Moves between points:
* | ρ ζ λ η φ δ
w399 | w250 w353 w884 w230 w843 w402
w258 | w442 w430 w708 w879 w363 w208
w980 | w28 w808 w230 w117 w402 w187
w879 | w19 w23 w689 w410 w201 w430
w33 | w201 w19 w338 w309 w965 w442
w276 | w173 w18 w714 w884 w775 w843
w393 | w775 w173 w837 w229 w727 w555
w169 | w678 w154 w117 w627 w187 w102
w714 | w25 w679 w393 w476 w23 w777
w613 | w237 w393 w430 w775 w689 w410
w309 | w712 w613 w258 w237 w274 w19
w627 | w7 w841 w328 w527 w808 w154
w363 | w475 w33 w841 w201 w717 w507
w620 | w430 w251 w309 w837 w442 w727
w754 | w748 w507 w154 w363 w328 w527
w28 | w262 w117 w840 w268 w399 w980
w975 | w555 w843 w605 w276 w613 w25
w400 | w750 w187 w399 w980 w914 w840
w712 | w689 w237 w442 w727 w338 w309
w369 | w328 w748 w678 w632 w835 w923
w316 | w275 w169 w28 w678 w400 w835
w410 | w613 w555 w620 w393 w712 w23
w605 | w251 w777 w410 w714 w430 w775
w25 | w975 w476 w775 w843 w410 w714
w476 | w843 w250 w229 w622 w555 w679
w390 | w679 w402 w276 w399 w25 w914
w777 | w714 w390 w555 w679 w837 w229
w965 | w973 w708 w754 w274 w627 w475
w875 | w808 w7 w835 w923 w28 w678
w841 | w527 w338 w632 w889 w923 w973
w555 | w393 w276 w251 w173 w237 w975
w201 | w708 w309 w889 w712 w973 w33
w914 | w390 w122 w843 w402 w714 w884
w475 | w965 w201 w527 w708 w154 w363
w275 | w187 w678 w262 w875 w750 w316
w338 | w889 w208 w475 w258 w754 w274
w173 | w229 w884 w25 w914 w605 w276
w237 | w727 w775 w879 w605 w208 w613
w507 | w363 w442 w973 w33 w632 w889
w717 | w154 w965 w923 w973 w678 w632
w274 | w338 w689 w363 w208 w527 w708
w154 | w627 w973 w369 w841 w875 w717
w679 | w476 w399 w173 w250 w975 w390
w19 | w309 w410 w208 w613 w708 w879
w187 | w980 w875 w353 w808 w122 w275
w23 | w410 w975 w727 w555 w309 w837
w250 | w622 w230 w914 w840 w276 w399
w230 | w840 w316 w122 w275 w18 w353
w430 | w879 w837 w712 w23 w33 w620
w750 | w122 w980 w250 w28 w390 w400
w689 | w208 w727 w33 w620 w889 w712
w268 | w835 w328 w187 w102 w230 w117
w884 | w914 w750 w476 w122 w777 w18
w843 | w276 w622 w777 w18 w393 w476
w678 | w875 w627 w268 w7 w980 w169
w775 | w605 w229 w23 w777 w620 w393
w840 | w400 w275 w402 w187 w884 w230
w835 | w316 w102 w980 w169 w840 w268
w622 | w18 w840 w390 w400 w173 w250
w923 | w369 w754 w169 w748 w268 w7
w527 | w754 w889 w717 w507 w369 w841
w632 | w717 w475 w7 w965 w169 w748
w229 | w777 w914 w975 w390 w251 w173
w208 | w258 w620 w201 w430 w507 w689
w328 | w102 w632 w875 w717 w316 w369
w122 | w402 w28 w622 w262 w679 w750
w727 | w620 w605 w19 w251 w258 w237
w18 | w884 w400 w679 w750 w229 w622
w973 | w841 w274 w748 w338 w7 w965
w708 | w274 w712 w507 w689 w841 w201
w251 | w837 w714 w613 w25 w879 w605
w889 | w507 w258 w965 w442 w748 w338
w117 | w268 w369 w275 w328 w353 w808
w7 | w923 w527 w102 w754 w117 w627
w837 | w23 w25 w237 w975 w19 w251
w442 | w33 w879 w274 w19 w475 w258
w102 | w169 w717 w808 w154 w275 w328
w262 | w353 w268 w400 w835 w250 w28
w402 | w399 w262 w18 w353 w476 w122
w748 | w632 w363 w627 w475 w102 w754
w353 | w230 w835 w750 w316 w622 w262
w808 | w117 w923 w316 w369 w262 w875

In the rows, 79 stands for zero.

The rows follow the links: the fewer symbols apart two points are, the more alike their rows tend to be.

Each row is also shifted at random along 8 hidden directions that mean nothing.

Name the point of each row.
79 74 93 90 76 83 78 90 68 61 87 58 87 77 72 68 67 88 87 92 74 90 77 96 70 76 56 77 83 81 81 93 97 90 66 74 67 78 82 57 81 84 71; point w843
89 96 95 80 95 69 82 69 63 74 79 82 57 75 89 75 78 86 82 84 85 72 78 85 82 89 79 76 81 48 70 71 76 77 85 72 69 88 83 52 81 91 50; point w230
78 80 87 75 91 73 86 74 79 79 81 95 60 88 101 89 92 71 78 74 87 66 93 83 83 92 91 83 74 71 77 75 61 68 88 78 80 97 94 85 82 91 65; point w717
56 85 73 84 84 65 80 80 69 81 68 83 71 79 76 85 70 76 75 68 73 72 76 81 89 104 99 54 84 68 74 76 67 85 82 79 82 76 83 94 93 87 80; point w154
106 69 68 80 80 83 78 85 73 74 79 83 94 64 76 77 75 66 86 73 68 68 74 96 80 86 82 72 77 71 84 83 73 95 73 89 85 89 89 81 84 83 81; point w102
56 79 85 82 72 91 71 94 81 83 75 68 80 79 69 75 65 97 71 76 79 105 73 82 75 64 80 81 83 84 74 74 97 85 72 75 87 74 81 72 71 86 83; point w727
83 89 80 69 82 75 77 73 76 81 80 88 57 77 84 90 81 86 77 86 83 74 84 72 89 90 73 75 82 73 84 78 73 68 85 79 76 77 76 77 80 69 71; point w201
80 89 70 84 82 69 81 78 66 90 69 77 74 79 72 79 69 84 75 83 69 76 76 63 90 85 79 66 92 76 72 89 80 85 84 74 80 66 82 83 82 77 86; point w875
73 76 84 83 89 74 83 70 63 88 72 88 81 65 75 91 83 84 76 99 79 59 86 50 85 68 79 66 84 73 78 99 75 61 92 71 74 87 80 54 87 80 69; point w527
91 78 84 89 74 81 80 81 74 74 83 69 86 78 67 76 72 84 83 93 80 82 81 77 72 72 64 82 79 85 86 93 95 82 70 77 75 76 78 63 76 78 78; point w714
44 91 76 83 70 73 78 71 88 87 72 82 69 74 78 82 79 72 73 66 87 72 80 73 80 86 103 78 75 72 81 60 76 81 81 83 87 76 77 92 86 84 78; point w837
82 76 59 77 75 77 92 82 92 60 89 87 105 101 79 80 78 52 92 73 91 80 81 108 87 86 68 85 84 93 102 93 74 86 57 96 77 82 64 98 97 51 90; point w613
76 61 71 77 78 89 85 94 81 81 82 78 107 103 93 77 90 67 82 80 70 82 88 83 69 61 80 98 72 102 79 105 78 77 82 76 83 88 93 94 76 88 93; point w369
81 75 95 83 70 87 70 83 83 75 85 69 68 66 83 72 83 81 78 73 79 79 80 91 61 81 85 89 62 73 78 61 86 86 77 80 83 86 92 74 69 102 68; point w173
109 80 83 81 82 83 78 92 63 83 76 75 83 107 75 75 79 96 71 76 83 93 69 91 70 78 89 84 65 79 70 94 90 79 78 75 77 77 81 82 50 96 92; point w402
82 64 87 75 83 91 76 81 82 88 78 85 90 71 81 88 89 83 77 86 76 75 85 62 68 58 86 85 69 85 75 84 80 63 89 72 85 91 86 69 71 91 78; point w841
97 85 84 87 77 75 80 75 81 68 85 76 72 74 68 79 69 79 84 81 87 81 80 86 80 91 67 74 83 77 88 73 86 86 65 83 78 75 74 72 82 71 74; point w25
86 82 80 80 83 80 80 81 69 82 77 75 92 88 80 72 80 83 81 83 74 82 73 80 70 70 84 84 73 74 72 87 86 78 84 73 75 79 79 71 73 90 77; point w353
104 78 78 77 82 82 73 76 95 76 82 78 82 64 75 69 74 77 84 63 75 90 67 89 76 82 81 78 80 73 72 48 78 92 76 84 88 74 74 83 78 77 79; point w28
91 81 89 74 85 86 81 83 99 74 87 81 60 96 82 81 75 93 75 76 96 112 84 85 90 73 56 93 95 95 79 66 88 76 66 80 83 76 76 78 68 59 83; point w620
86 80 78 70 78 86 78 85 79 76 82 85 72 86 87 84 81 81 78 80 86 83 81 94 84 79 74 89 77 79 88 83 80 77 75 85 79 86 81 80 74 74 78; point w309
34 76 87 83 75 83 82 77 102 73 86 69 85 78 83 72 78 75 83 80 84 95 86 75 77 59 66 92 93 94 79 66 87 77 73 75 80 78 75 71 94 70 74; point w23
49 84 90 82 86 74 86 76 75 81 79 69 79 94 92 69 85 86 78 86 78 85 81 72 74 66 78 88 83 79 65 84 82 71 90 64 67 78 78 68 80 88 71; point w400
103 74 78 73 82 85 73 87 76 77 80 83 87 79 67 89 71 89 82 84 75 90 77 82 77 82 75 70 77 83 85 87 84 74 75 79 83 75 74 78 74 74 82; point w507
74 84 67 72 77 73 76 82 85 66 83 80 77 80 73 83 65 76 86 75 76 88 75 96 93 102 67 62 92 82 91 75 72 87 68 88 76 65 65 94 97 53 82; point w33

From each start, follow one symbol. Which point do you reach?
Answers are names.
---
48 88 91 73 82 80 81 77 86 79 82 80 54 84 96 81 83 85 74 81 89 87 89 79 87 75 72 91 88 77 78 70 78 70 82 75 76 85 84 72 83 75 65
η: w410
---
67 71 83 76 85 80 79 78 81 76 81 84 88 73 82 86 82 75 85 83 76 75 85 77 75 78 82 74 77 79 81 81 72 70 84 76 79 86 80 74 91 81 70
φ: w7
---
88 75 79 72 80 84 73 80 76 72 82 82 83 65 74 86 74 83 85 89 73 78 79 80 81 79 67 71 82 76 87 85 80 75 78 81 76 79 74 67 86 69 72
η: w208
---
64 70 91 86 87 83 76 92 75 70 79 69 83 67 75 75 63 88 82 79 67 95 77 90 79 78 72 66 92 76 70 76 84 90 73 72 82 83 91 64 89 91 68
η: w527
---
96 94 75 90 75 70 78 80 60 77 73 80 73 80 58 85 62 83 79 80 86 74 74 86 82 101 87 64 74 64 89 87 89 88 68 83 79 72 75 76 78 82 77
ρ: w393
---
61 87 85 73 81 79 80 73 84 72 82 87 58 72 94 82 83 72 79 74 90 73 84 94 89 87 79 84 81 64 85 64 71 78 77 86 78 92 82 75 89 77 61
δ: w620
---
79 98 85 87 77 70 83 82 68 94 73 76 58 115 73 87 75 99 67 90 90 91 88 57 77 80 83 88 76 90 76 96 96 66 82 65 79 64 81 84 58 85 86
δ: w25
---
82 83 70 81 90 63 89 73 77 81 74 93 74 90 76 91 77 74 77 76 85 71 83 70 97 99 82 60 92 82 81 86 64 74 79 80 78 74 73 95 90 64 87
δ: w748
---
72 87 87 79 83 80 84 68 66 82 77 91 65 66 90 87 89 75 77 93 94 55 88 75 85 70 81 89 75 57 87 88 79 68 85 81 74 102 86 49 81 85 55
ρ: w727
---
68 87 82 76 83 77 79 79 81 70 81 79 60 75 78 81 68 87 78 80 85 91 78 88 96 87 62 73 98 74 83 71 80 83 70 82 75 76 73 71 89 62 71
ρ: w309
---
85 85 76 86 92 66 89 83 70 79 75 81 72 98 73 85 67 89 76 85 79 90 82 70 98 89 65 63 102 88 74 97 78 78 74 72 76 69 79 81 84 66 87
δ: w627
---
69 68 87 73 82 87 76 91 93 81 83 83 80 93 93 82 87 77 77 63 76 92 86 91 66 79 98 89 66 88 72 66 73 73 83 75 91 89 93 98 73 98 80
ζ: w363
---
47 94 77 88 71 70 84 78 65 89 71 75 79 97 76 83 79 79 74 89 84 70 87 63 73 77 94 84 72 79 82 99 88 71 85 71 76 74 80 80 80 90 79
δ: w555
